Here is a tiny trained network, its code and every weight. The questions are about switching its units off for an input and a class, where a switched-off unit gives its printed mean instead of its output.

import numpy as np


def w(rows, s, z=0):
    codes = np.array(rows[::2]) - 128.0
    scale = np.full(codes.shape[1], s)
    scale[-1] = z or s
    return codes * scale


def f(y):
    return np.maximum(y, 0)


def log_softmax(a):
    a = a - a.max(-1, keepdims=True)
    return a - np.log(np.exp(a).sum(-1, keepdims=True))


def net(x, mask):
    res = np.array(x, float).reshape(1, 3) / 4 @ E
    y = f(res @ A[0][:, :-1].T + A[0][:, -1])
    res = res + np.where(mask, y, B[0][:, -1]) @ B[0][:, :-1]
    return log_softmax(res[-1] @ U[:, :-1].T + U[:, -1])


A, B = {}, {}
E = w([
[206,21,100,140,91,67],'x0',
[150,175,168,227,9,199],'x1',
[74,119,151,119,114,55],'x2',
],0.012)
A[0] = w([
[101,172,111,111,207,126,254],'n0',
[83,160,141,90,229,149,251],'n1',
[136,141,118,126,132,138,174],'n2',
[147,71,147,184,87,119,132],'n3',
[154,110,148,153,166,139,171],'n4',
[146,3,122,101,185,122,164],'n5',
[96,164,151,141,64,166,128],'n6',
[66,129,144,126,138,118,238],'n7',
[81,221,170,162,94,166,138],'n8',
[185,94,150,145,28,129,97],'n9',
[100,205,164,149,115,150,145],'n10',
[133,77,123,184,94,131,30],'n11',
[114,143,123,163,131,143,231],'n12',
[152,138,120,147,117,118,94],'n13',
[138,148,137,98,169,140,190],'n14',
[158,93,122,93,172,100,185],'n15',
[182,48,117,112,171,90,149],'n16',
],0.017,0.0041)
B[0] = w([
[93,95,197,134,238,142,222],'n0',
[39,98,190,110,252,196,246],'n1',
[151,122,150,141,173,126,144],'n2',
[170,68,142,227,50,163,195],'n3',
[184,76,145,167,183,118,148],'n4',
[171,158,61,119,166,68,236],'n5',
[185,144,101,139,99,77,210],'n6',
[215,70,167,170,225,155,184],'n7',
[163,149,24,96,151,96,252],'n8',
[103,46,162,173,14,112,220],'n9',
[178,165,83,113,160,116,219],'n10',
[110,120,168,122,54,124,174],'n11',
[191,83,148,170,221,80,170],'n12',
[147,111,161,133,106,104,145],'n13',
[132,105,177,129,209,119,174],'n14',
[213,129,107,139,181,180,203],'n15',
[194,184,91,140,127,84,227],'n16',
],0.022,0.019)
U = w([
[84,96,233,150,163,198,236],'0',
[239,182,3,168,125,86,250],'1',
[116,82,171,206,1,139,150],'2',
[80,170,109,137,73,192,8],'3',
[86,169,119,106,60,113,4],'4',
],0.0083,0.0022)

Each question gives the input, the list of numbers given to net, and the class t.
The units are the neurons (one row each of A and B). Each row of codes is followed by its name. A weight is (code - 128) times the scale printed after its matrix; where a second scale follows, it is the last column's (A, B and U).
mask holds one flag per neuron, in row order. A switched-off neuron (its flag False) gives its mean, the last column of its row in B, instead of its output. The means were averaged over made-up inputs and are rounded, as every weight is.
A unit's drop is (log p(t) with every unit on - log p(t) with that unit switched off) / (log p(t) with every unit on - log p(t) with every unit switched off).
The circuit of an input: a set's keep is (log p(t) with only the set's units on - log p(t) with every unit switched off) / (log p(t) with every unit on - log p(t) with every unit switched off). Starting from the 12 units with the biggest drops (on a tie, the unit counted first), units are removed one at a time, each time the one whose removal leaves the highest keep (on an exact tie, the one counted first), for as long as the keep stays at least 0.8.
units of the circuit, in order: the units of the circuit, biggest drop first
k most important neurons: the k neurons with the biggest drops, biggest first
drop when u is switched off: that unit's drop, to one decimal
input [2,8,5], class 2: units of the circuit, in order => n9
input [8,1,-2], class 2: 3 most important neurons => n9; n8; n3
input [7,1,-1], class 2: units of the circuit, in order => n9; n8
input [5,1,-3], class 2: units of the circuit, in order => n8; n9
input [0,-5,1], class 0: 2 most important neurons => n8; n1
input [0,-5,-3], class 0: 2 most important neurons => n8; n1
input [1,1,3], class 2: 2 most important neurons => n1; n8
input [5,1,8], class 2: drop when n8 is switched off => 0.2
input [-5,-4,-2], class 0: drop when n14 is switched off => 0.0
input [6,1,0], class 2: drop when n8 is switched off => 0.2
